[[127 128 140]
 [131 128 131]
 [152 132 121]]
->
[140 128 152]

[[121 120 128]
 [129 121 123]
 [152 129 127]]
->
[128 121 152]

[[126 143 111]
 [115 154 144]
 [126 113 135]]
->
[111 154 126]

[[125 133 133 129 130]
 [114 153 146 135 138]]
->
[130 135]

[[154 121 136 130 116]
 [106 110 131 138 136]
 [122 112 113 129 121]
 [118 140 118 130 130]]
->
[116 138 113 140]

[[127 129 128]
 [131 149 110]]
->
[128 149]

[[129 143 132 122]
 [123 135 143 131]
 [131 152 154 125]
 [125 136 119 121]]
->
[122 143 152 125]
---
[[105 148 141 129 128]
 [128 129 137 150 133]
 [129 147 143 129 128]]
->
[[128 129 137]
 [129 147 143]]

[[131 154 130 138]
 [147 137 129 141]
 [150 135 129 140]]
->
[[147 137 129]
 [150 135 129]]

[[131 150 108]
 [122 139 128]
 [131 116 123]
 [109 119 125]]
->
[[122 139 128]
 [131 116 123]]

[[126 124 120]
 [132 138 133]
 [112 133 124]
 [100 146 145]]
->
[[132 138 133]
 [112 133 124]]

[[157 139 146 143 131]
 [111 124 118 131 121]
 [115 149 138 156 139]]
->
[[111 124 118]
 [115 149 138]]

[[127 130 136 118]
 [120 116 107 123]
 [140 150 134 140]]
->
[[120 116 107]
 [140 150 134]]

[[123 112 151 128 122]
 [121 112 154 132 121]
 [141 149 150 138 102]
 [142 149 150 138 101]]
->
[[121 112 154]
 [141 149 150]]

[[129 113 107]
 [130 114 109]
 [130 114 110]
 [128 113 106]]
->
[[130 114 109]
 [130 114 110]]
---
[[158 121 118 124 117]
 [133 103 111 140 156]
 [158 120 118 125 117]
 [140 101 113 133 144]
 [133 104 111 139 155]
 [133 102 112 140 156]
 [135 104 111 137 152]
 [133 102 112 140 156]
 [132 103 111 140 155]
 [142 104 114 131 137]
 [133 104 110 139 155]
 [133 103 111 139 155]]
->
[[133 133 142 132 133 135 133 133 140 158 133 158]
 [103 104 104 103 102 104 102 104 101 120 103 121]
 [111 110 114 111 112 111 112 111 113 118 111 118]
 [139 139 131 140 140 137 140 139 133 125 140 124]
 [155 155 137 155 156 152 156 155 144 117 156 117]]

[[119 130 126 137 109 130 106 115 139 138 110]
 [116 119 133 111 142 107 137 144 125 112 125]
 [136 116 106 128 111 131 120 103 112 128 133]
 [113 128 134 120 131 126 120 129 127 126 118]
 [112 128 133 117 131 126 121 129 123 123 118]]
->
[[112 113 136 116 119]
 [128 128 116 119 130]
 [133 134 106 133 126]
 [117 120 128 111 137]
 [131 131 111 142 109]
 [126 126 131 107 130]
 [121 120 120 137 106]
 [129 129 103 144 115]
 [123 127 112 125 139]
 [123 126 128 112 138]
 [118 118 133 125 110]]

[[136 132 143 117 146 139]
 [132 103 156 102 135 133]]
->
[[132 136]
 [103 132]
 [156 143]
 [102 117]
 [135 146]
 [133 139]]

[[122 149 115]
 [124 140 146]
 [125 109 115]
 [134 134 135]
 [121 106 134]
 [150 128 122]
 [126 118 132]
 [126 144 118]
 [115 150 114]
 [121 134 138]]
->
[[121 115 126 126 150 121 134 125 124 122]
 [134 150 144 118 128 106 134 109 140 149]
 [138 114 118 132 122 134 135 115 146 115]]

[[134 133 123 130 123 120 123 118 143 130 128 138 139 126 126 133]
 [125 125 129 130 128 128 130 127 126 130 128 124 130 126 134 130]
 [128 129 128 130 128 127 130 129 129 128 128 129 126 126 128 128]
 [113 139 129 150 148 120 114 120 123 130 130 110 123 140 139 126]
 [128 129 127 130 128 125 127 125 131 128 128 129 133 129 128 130]]
->
[[128 113 128 125 134]
 [129 139 129 125 133]
 [127 129 128 129 123]
 [130 150 130 130 130]
 [128 148 128 128 123]
 [125 120 127 128 120]
 [127 114 130 130 123]
 [125 120 129 127 118]
 [131 123 129 126 143]
 [128 130 128 130 130]
 [128 130 128 128 128]
 [129 110 129 124 138]
 [133 123 126 130 139]
 [129 140 126 126 126]
 [128 139 128 134 126]
 [130 126 128 130 133]]

[[115 113 131 118 113]
 [131 133 147 138 153]
 [145 121 146 137 130]]
->
[[145 131 115]
 [121 133 113]
 [146 147 131]
 [137 138 118]
 [130 153 113]]

[[142 121]
 [122 121]
 [ 99 120]
 [148 112]
 [129 131]
 [140 143]
 [127 119]
 [130 125]]
->
[[130 127 140 129 148  99 122 142]
 [125 119 143 131 112 120 121 121]]

[[130 129 130 124 130 130 129 130 130 129]
 [129 127 127 102 125 128 128 129 129 128]
 [129 128 126 105 126 128 128 129 128 129]
 [128 129 128 138 129 128 128 127 127 128]
 [125 124 122  99 120 124 125 124 124 125]]
->
[[125 128 129 129 130]
 [124 129 128 127 129]
 [122 128 126 127 130]
 [ 99 138 105 102 124]
 [120 129 126 125 130]
 [124 128 128 128 130]
 [125 128 128 128 129]
 [124 127 129 129 130]
 [124 127 128 129 130]
 [125 128 129 128 129]]

[[128 129 130 121 130]
 [130 128 129 128 127]
 [127 130 130 121 130]
 [130 126 127 121 126]
 [133 125 129 122 125]
 [127 126 124 140 126]
 [124 132 129 140 132]
 [130 127 128 121 126]
 [127 128 127 140 128]
 [127 127 126 149 127]
 [129 126 127 123 126]
 [127 127 126 144 127]]
->
[[127 129 127 127 130 124 127 133 130 127 130 128]
 [127 126 127 128 127 132 126 125 126 130 128 129]
 [126 127 126 127 128 129 124 129 127 130 129 130]
 [144 123 149 140 121 140 140 122 121 121 128 121]
 [127 126 127 128 126 132 126 125 126 130 127 130]]
